Moves between elements:
$: q958->q311, q237->q592, q750->q828, q29->q657, q825->q280, q818->q29, q362->q123, q259->q730, q534->q10, q625->q92, q217->q329, q467->q189, q210->q897, q398->q134, q955->q875, q68->q621, q492->q625, q830->q971, q957->q614, q731->q931, q189->q362, q231->q210, q740->q168, q409->q107, q730->q65, q276->q695, q527->q792, q657->q505, q745->q799, q123->q171, q65->q957, q673->q398, q106->q912, q661->q271, q871->q217, q766->q440, q271->q259, q383->q673, q92->q432, q810->q383, q732->q991, q248->q208, q321->q825, q846->q237, q107->q816, q408->q630, q278->q708, q621->q63, q849->q248, q971->q492, q440->q720, q280->q421, q181->q321, q287->q276, q859->q181, q26->q867, q994->q672, q215->q325, q194->q724, q696->q534, q912->q260, q74->q661, q548->q106, q303->q68, q325->q958, q122->q740, q799->q527, q811->q846, q142->q731, q897->q766, q875->q122, q695->q231, q816->q303, q592->q696, q311->q871, q792->q830, q672->q811, q931->q287, q911->q994, q432->q409, q421->q215, q828->q4, q10->q118, q505->q732, q708->q408, q208->q467, q171->q955, q614->q278, q4->q745, q720->q185, q134->q849, q118->q810, q329->q142, q630->q859, q168->q194, q63->q74, q185->q818, q991->q26, q724->q548, q867->q911, q260->q750
^: q958->q830, q237->q215, q750->q672, q29->q957, q825->q4, q818->q65, q362->q766, q259->q875, q534->q311, q625->q383, q217->q625, q467->q210, q210->q63, q398->q931, q955->q185, q68->q467, q492->q810, q830->q10, q957->q168, q731->q409, q189->q897, q231->q621, q740->q657, q409->q134, q730->q122, q276->q303, q527->q696, q657->q614, q745->q237, q123->q440, q65->q740, q673->q731, q106->q867, q661->q171, q871->q492, q766->q661, q271->q955, q383->q142, q92->q673, q810->q329, q732->q708, q248->q695, q321->q828, q846->q421, q107->q849, q408->q106, q278->q724, q621->q189, q849->q276, q971->q118, q440->q271, q280->q745, q181->q750, q287->q816, q859->q260, q26->q630, q994->q321, q215->q527, q194->q732, q696->q958, q912->q911, q74->q123, q548->q26, q303->q208, q325->q792, q122->q29, q799->q592, q811->q280, q142->q432, q897->q74, q875->q818, q695->q68, q816->q248, q592->q325, q311->q971, q792->q534, q672->q825, q931->q107, q911->q181, q432->q398, q421->q799, q828->q811, q10->q871, q505->q278, q708->q548, q208->q231, q171->q720, q614->q194, q4->q846, q720->q259, q134->q287, q118->q217, q329->q92, q630->q912, q168->q505, q63->q362, q185->q730, q991->q408, q724->q991, q867->q859, q260->q994
~: q958->q724, q237->q957, q750->q720, q29->q107, q825->q875, q818->q409, q362->q871, q259->q673, q534->q708, q625->q911, q217->q912, q467->q958, q210->q830, q398->q825, q955->q142, q68->q696, q492->q867, q830->q991, q957->q849, q731->q828, q189->q311, q231->q792, q740->q287, q409->q811, q730->q398, q276->q799, q527->q505, q657->q816, q745->q29, q123->q217, q65->q134, q673->q321, q106->q897, q661->q810, q871->q106, q766->q492, q271->q383, q383->q181, q92->q994, q810->q859, q732->q68, q248->q215, q321->q955, q846->q65, q107->q846, q408->q189, q278->q208, q621->q534, q849->q421, q971->q26, q440->q625, q280->q122, q181->q171, q287->q745, q859->q123, q26->q63, q994->q271, q215->q168, q194->q695, q696->q278, q912->q766, q74->q118, q548->q210, q303->q592, q325->q194, q122->q931, q799->q657, q811->q730, q142->q750, q897->q971, q875->q731, q695->q527, q816->q237, q592->q614, q311->q548, q792->q732, q672->q259, q931->q4, q911->q661, q432->q672, q421->q740, q828->q185, q10->q408, q505->q303, q708->q467, q208->q325, q171->q329, q614->q248, q4->q818, q720->q92, q134->q280, q118->q630, q329->q260, q630->q362, q168->q276, q63->q10, q185->q432, q991->q621, q724->q231, q867->q74, q260->q440
!: q958->q467, q237->q816, q750->q142, q29->q745, q825->q398, q818->q4, q362->q630, q259->q672, q534->q621, q625->q440, q217->q123, q467->q708, q210->q548, q398->q730, q955->q321, q68->q732, q492->q766, q830->q210, q957->q237, q731->q875, q189->q408, q231->q724, q740->q421, q409->q818, q730->q811, q276->q168, q527->q695, q657->q799, q745->q287, q123->q859, q65->q846, q673->q259, q106->q871, q661->q911, q871->q362, q766->q912, q271->q994, q383->q271, q92->q720, q810->q661, q732->q792, q248->q614, q321->q673, q846->q107, q107->q29, q408->q10, q278->q696, q621->q991, q849->q957, q971->q897, q440->q260, q280->q134, q181->q383, q287->q740, q859->q810, q26->q971, q994->q92, q215->q248, q194->q325, q696->q68, q912->q217, q74->q867, q548->q311, q303->q505, q325->q208, q122->q280, q799->q276, q811->q409, q142->q955, q897->q106, q875->q825, q695->q194, q816->q657, q592->q303, q311->q189, q792->q231, q672->q432, q931->q122, q911->q625, q432->q185, q421->q849, q828->q731, q10->q63, q505->q527, q708->q534, q208->q278, q171->q181, q614->q592, q4->q931, q720->q750, q134->q65, q118->q74, q329->q171, q630->q118, q168->q215, q63->q26, q185->q828, q991->q830, q724->q958, q867->q492, q260->q329

In the rows, 146 stands for zero.

The rows follow the links: the fewer symbols apart two elements are, the more alike their rows tend to be.

Each row is also shifted at random along 9 hidden directions that mean nothing.

Name the element of each row.
 100   133   138   129   161   140   138   153   137   124   220   109   144   125   150   150   170   149   113   133   122   119   141    91   165   152   154   144   170   176   155   153   192   153   143   161   213   178   143   124   142   139   144   123   154   163   128   156   134   124   156   105   113   178   144   131   161   123   108   122   133 | q994
 164   153   158   163   130   155   160   141   100   164   154   155   145   160   130   131   159   162   151   153   145   158   144   122   133   146   149   117   185   177   140   143   150   156   153   139   163   186   155   163   143   174   161   157   158   149   148   147   140   165   134   136   113   167   136   157   141   166   166   165   112 | q68
 225   154   133   160   128   124   147   138   129   166   129   134   125   219   133   141   154   156   168   157   142   154   127   141   138   156   128   121   129   145   121   140   119   156   130   119   124   138   148   138   144   151   157   155   141   152   125   140   150   139   111   165   171   150   156   143   156   175   151   151   161 | q849
 149   135   130   131   156   132   130   152   127   132   187   121   132   209   140   151   165   147   145   140   128   126   141   105   161   150   143   134   123   167   144   131   147   154   135   150   176   150   147   134   142   125   136   126   132   157   104   148   133   123   144   151   149   167   153   127   168   161    79   121   163 | q321
 167   155   142   158   132   133   161   144   136   173    92   155   137   115   153   146   142   162   162   152   147   191   159   144   135   161   133   146   189   144   127   170   131   145   137   124   131   136   145   165   146   195   163   161   163   141   164   147   170   148   108   111   154   165   155   150   142   147   234   162   164 | q276
 201   148   159   142   152   174   140   143   125   171   123   124   163   134   150   143   158   148   163   135   157   132   121   142   146   144   174    99   159   123   174   119   152   177   159   161   112   180   155   176   147   147   153   143   149   118   198   134   155   170   165   107   127   126   134   159   130   159   155   160    76 | q106
 138   154   146   166   131   128   162   139   195   121   145   196   141   100   141   140   126   132   131   165   150   144   160   196   133   146   123   202   131   142   119   182   153   120   141   126   166    99   133    96   149   143   148   166   151   171   119   157   139   142   143   186   167   134   148   151   142   117   155   151   181 | q799
 177   144   158   158   146   167   139   139   146   143   133    72   157   176   134   133   139   129   135   152   170   143   108   145   141   143   138   145   120    90   167   149   154   179   158   153   163   139   163   113   145   118   144   153   124   139   173   135   136   173   180   108   185   117   131   165   130   130   122   158   142 | q189
  81   133   154   126   167   165   139   157   145   122   131   134   162   155   150   156   117   117   134   141   160   188   191   147   153   126   137   193   126   137   165   142   121   117   156   170   161   131   150   187   149   122   112   132   121   129   160   143   133   152   192   153   167   144   146   144   141   132   104   136   205 | q217
  80   151   144   146   143   120   154   140   140   167   116   110   142    67   159   155   159   121   142   147   131   187   178   109   145   160   128   162   193   147   123   162   147   138   127   127   157   164   131   193   147   171   154   141   167   137   200   146   157   130   149    57   153   177   162   137   148   114   169   144   158 | q846
 107   136   130   126   159   136   132   155   124   152   167   112   136   172   155   157   168   164   150   130   127   137   139    95   163   157   154   119   157   162   152   134   151   161   137   153   154   162   146   155   142   152   146   126   145   144   131   146   154   123   126   113   135   174   155   128   164   159   138   127   147 | q955
 187   137   133   126   162   149   130   158   131   166   140   142   140   141   161   154   181   180   175   122   133   104   122   108   162   167   176    92   164   145   169   125   163   194   143   160   135   148   150   139   141   166   160   131   152   133   133   146   167   136   113    88   125   160   148   137   155   175   162   138    99 | q181
  92   149   136   161   132   122   145   142   167   138   129   166   128   184   137   143   142   144   161   158   148   136   142   168   139   153   124   162   104   134   122   153   128   149   133   126   144    95   141   104   146   135   147   158   134   159   103   147   143   133   128   179   188   137   154   142   153   156   125   143   184 | q421
 150   143   159   134   160   173   150   155   151   157   120   163   167    69   162   150   140   150   148   133   155   155   167   146   148   142   166   150   182   139   174   144   154   146   162   168   129   154   148   183   148   170   147   145   157   124   182   146   159   166   152   104   122   145   138   156   130   136   192   156   122 | q362
 109   136   139   122   167   143   140   159   147   107   143   188   148   117   164   161   129   138   137   139   141   169   180   166   161   142   151   184   153   165   149   166   154   120   142   160   194   121   137   146   148   140   120   127   143   146   142   157   143   128   181   165   137   158   156   129   150   132   130   125   186 | q92
 163   150   161   162   138   163   151   143   114   151    92   184   150   163   137   134   144   149   178   155   165   158   143   170   132   146   151   129   150   136   150   142   135   171   155   144   155   132   156   146   146   155   148   159   139   131   160   142   144   173   165   146   151   135   138   162   129   174   147   168   124 | q958
  82   147   163   154   147   168   149   141   161   146   112   101   166   107   152   141   124   133   129   148   171   170   132   166   140   141   143   165   155    94   166   167   156   156   161   156   148   139   155   139   148   143   144   158   141   131   200   140   152   171   177   104   169   120   135   165   121   111   185   162   147 | q210
 211   162   147   164   127   127   156   128   184   156   142   157   144    91   146   142   146   127   141   159   143   130   134   183   134   149   140   152   142   131   120   155   154   136   136   120   113   149   131   133   150   143   161   159   165   155   171   145   151   142   143   157   150   123   150   150   141   123   163   155   118 | q237
 229   152   134   138   147   124   142   143   147   148   112   181   137   132   159   159   144   136   165   147   137   161   158   176   149   151   148   145   145   150   126   147   131   130   128   130   124   135   131   167   150   146   140   138   154   140   166   146   157   127   152   168   148   144   165   131   151   152   151   139   151 | q811
 140   150   143   169   128   135   152   141   116   169   133   102   130   181   131   132   169   166   157   155   145   150   118   102   136   168   129   118   166   138   134   158   151   189   140   126   174   144   158   115   140   172   171   161   147   154   130   145   150   153   110    85   165   168   143   154   148   159   172   160   144 | q592
 270   146   157   160   144   165   159   143   209   119   193   124   163   101   133   130   118   130    92   158   162   127   139   170   138   131   129   205   127   120   157   176   174   127   164   152   169   128   150    86   146   125   145   163   142   172   128   152   127   171   155   160   161   120   126   169   133    90   151   156   165 | q311
 114   146   137   122   156   143   128   143   140   140   161   145   149   181   163   163   135   148   144   133   140   146   120   186   161   132   174   114   131   150   151   128   140   123   141   156    95   182   138   176   149   119   128   125   147   134   185   138   158   124   171   218   118   121   157   127   151   156   146   127   119 | q142
 144   139   127   119   162   143   130   158   130   152   111   140   140   172   173   165   139   182   164   126   144   168   129   153   164   157   164   118   161   136   161   151   137   155   139   157   121   133   149   155   145   164   140   132   144   129   157   143   180   128   124   145   142   150   161   129   152   165   211   134   161 | q720
 173   159   151   161   125   139   166   136   113   148   172   172   142   148   139   138   138   156   128   159   138   184   149   161   134   138   145   137   193   194   119   164   151   112   144   128   155   198   142   170   147   171   152   154   171   162   165   152   143   148   142   196    99   163   147   146   144   147   194   157   130 | q248
 129   147   166   169   138   159   159   145   161   121   146   230   151   118   125   128   146   128   155   162   157   113   174   171   129   139   140   181   122   159   141   144   153   150   159   147   191   106   145   108   147   135   146   163   138   158   100   156   115   168   170   170   150   136   129   163   135   152    79   159   139 | q724
 173   150   134   146   139   120   150   144   154   163   140   153   132   140   146   152   156   139   157   149   130   152   171   127   143   153   131   151   144   162   121   137   124   130   129   127   119   142   134   173   147   157   152   145   154   149   132   146   150   128   113   142   156   164   160   135   160   152   144   141   168 | q134
 182   152   159   156   138   165   170   150   136   167   155   178   156    70   150   136   151   181   136   143   144   154   154   132   137   150   161   134   223   175   154   163   172   146   162   150   147   181   150   161   144   206   171   161   180   150   156   155   160   168   108   114    90   169   132   162   134   141   247   170   103 | q467

Where do the symbols, taken in turn from left to right, take each start?
Answer with the element's name.
 124   138   153   136   157   165   140   150   191   126   218   159   161   119   141   143   150   139   121   135   143    77   141   150   153   130   165   157   113   152   169   123   172   138   163   172   137   155   142   123   146   113   141   139   142   156   114   149   127   149   156   179   122   124   129   150   147   131    91   135   112
$ $ ~ ! ! ! $ ^: q818
 207   153   137   157   130   121   152   137   142   137   171   153   129   195   130   143   139   134   137   163   136   162   155   153   139   141   122   161   128   172   112   152   128   116   132   122   154   149   139   142   147   134   142   149   144   168   119   148   131   132   139   204   155   155   156   137   159   149   119   140   181
! $ ! ^ ! $ $ ! $ ~: q897
 199   153   143   164   127   146   157   137   144   182   145    34   143   179   139   135   134   170   119   152   156   187   103   115   136   153   121   131   174   111   144   171   140   154   148   130   115   173   163   142   142   174   168   167   152   151   173   136   166   161    95   103   169   150   142   162   141   124   253   165   167
^ $ ^ ! ^ ! ^ $: q260
 186   153   164   161   132   162   155   139   129   152   133   173   153   204   121   135   127   124   157   162   162   171   171   169   127   120   135   152   114   156   139   119   100   118   157   141   110   157   152   193   150   129   134   158   131   138   148   137   124   172   164   216   154   129   139   160   137   171   106   163   156
^ ~ ~ ^ ^ ~ ! ^ $: q859
 157   157   143   140   145   126   137   129   147   155   139   161   145    87   165   156   170   127   160   141   130   112   115   179   152   154   177   103   157   142   133   133   173   157   130   134   118   183   124   157   150   131   154   132   171   135   212   142   158   123   182   140   114   123   157   132   144   141   131   138    58
~ ~ ^ $ ~ ^ ~ ~ $ ^: q527
 213   144   158   150   151   171   140   146   121   166    59   100   157   178   142   142   136   130   175   149   177   184   143   143   139   146   137   139   132    88   168   135   113   179   154   152   132   123   165   173   147   141   139   152   121   110   192   130   151   179   175    88   197   127   142   164   126   158   144   165   160
! $ ~ ! ~ ~ ^ ! ^ $ ~: q271
 123   138   159   149   153   169   148   152   160   151   130   109   160   109   142   138   148   135   140   143   161   140   157   115   143   147   137   166   147   114   170   146   153   169   160   161   163   128   157   140   144   148   149   152   136   135   150   143   141   170   152    71   171   145   132   164   134   126   139   156   153
^ ^ $ ! ^ ^ ~ !: q321
 161   134   142   125   170   156   139   161   130   135   103   155   152    88   171   157   150   158   156   131   148   161   156   135   161   163   161   150   187   135   170   168   171   173   147   164   197   121   149   137   144   170   142   133   149   130   166   152   163   145   164    69   141   164   150   141   140   137   177   140   149
! $ ! ! $ $ $ ~: q745
 121   135   158   138   156   170   160   160   125   135   226   143   159    97   139   138   158   162   103   137   131   145   181    77   151   138   152   161   208   207   164   154   185   131   165   171   213   197   153   162   141   175   150   138   163   164   118   161   127   158   136   108    84   196   127   150   149   127   151   144   136
$ ! ! ! ~ ~: q123
 217   151   137   152   136   120   155   147   119   184   113   153   126   130   142   146   178   147   178   149   127   161   182    86   139   167   128   132   177   172   119   135   124   159   127   120   143   147   140   186   144   187   167   147   160   142   133   147   153   137   100    77   152   192   160   140   160   168   152   151   154
! ! $ ~ ^ ~ ~ ~: q248
  90   151   147   162   135   126   156   142   161   180    93   125   138    75   147   143   171   132   167   151   142   148   170   101   134   171   121   158   167   123   129   151   140   174   133   124   144   119   139   154   145   178   172   160   157   138   154   144   157   146   114    33   184   168   152   152   144   133   162   159   154
^ ! ~ ~ ~ ~ $: q194
 153   137   146   130   159   169   142   156   141   155   164    81   159   169   152   150   131   165   122   132   153   172   138   118   155   137   149   142   160   135   175   146   141   138   160   168   124   172   161   172   144   154   140   140   140   137   161   140   156   156   130   130   140   151   140   149   144   135   196   145   165
$ $ ~ ^ ^ ~ ~ $ ~ $: q65
  22   140   161   150   146   166   160   156   181   166   133   115   161   122   137   144   123   134   132   145   162   180   205   108   134   130   115   201   139   130   158   137   105   117   163   158   104   129   155   200   147   163   144   162   134   134   133   140   143   170   112   113   181   155   136   164   139   126   171   159   213
^ ^ ! $ $ ^ ^ ^ $: q4
 178   137   150   135   161   169   143   155   126   127   126   125   158   149   155   147   124   154   132   142   162   185   143   153   153   142   149   160   167   130   171   171   156   150   158   165   188   137   160   138   145   150   131   141   136   137   169   147   150   161   175   127   148   147   141   151   134   132   178   148   170
~ ! ~ ~ ^ ! ^: q911
 114   148   135   139   146   125   135   142   144   149   159   182   133   136   154   153   178   152   170   138   125    94   125   150   154   159   170   105   140   163   135   125   162   165   131   139   134   155   131   133   146   139   155   134   158   147   137   148   152   119   141   154   121   144   155   129   158   168   113   132    90
^ ^ ! ! ~ ! $ ! $: q695
 144   138   160   150   154   169   145   151   121   135   139   133   155   148   136   135   154   139   147   147   157   142   148   121   144   146   146   149   150   137   166   146   161   177   159   161   204   139   159   130   143   141   143   145   132   140   143   147   129   168   177    97   153   152   131   159   136   147   106   153   139
$ $ ~ $ ! ! ! ^: q259
  93   138   143   121   169   155   138   155   124   111   126   169   156    94   179   162   130   158   134   133   147   179   142   180   165   150   172   152   195   149   164   185   183   143   148   166   206   145   144   135   146   156   127   127   156   137   193   155   163   135   197   134   113   151   152   132   137   126   191   133   142
! $ ~ ^ ! ^ ^ ! $ ^ !: q276
  77   149   154   165   132   148   150   144   107   158    91   174   138   200   131   136   149   150   184   157   159   169   156   145   131   150   134   134   139   145   136   138   114   167   147   135   154   123   156   155   145   158   149   160   132   135   134   142   141   161   144   145   170   151   145   155   140   186   132   163   159
! $ ! ^ ~ ^ ~ ~ ! ^: q106
 103   155   148   166   130   123   149   130   190   148   157   129   140   131   131   140   154   104   140   161   143   116   148   151   134   144   121   171    99   125   119   137   139   139   135   123   128   132   132   128   148   113   152   156   142   157   139   142   128   138   153   148   185   126   148   149   149   125    82   145   150
! ^ $ ! ! ~ ^: q231
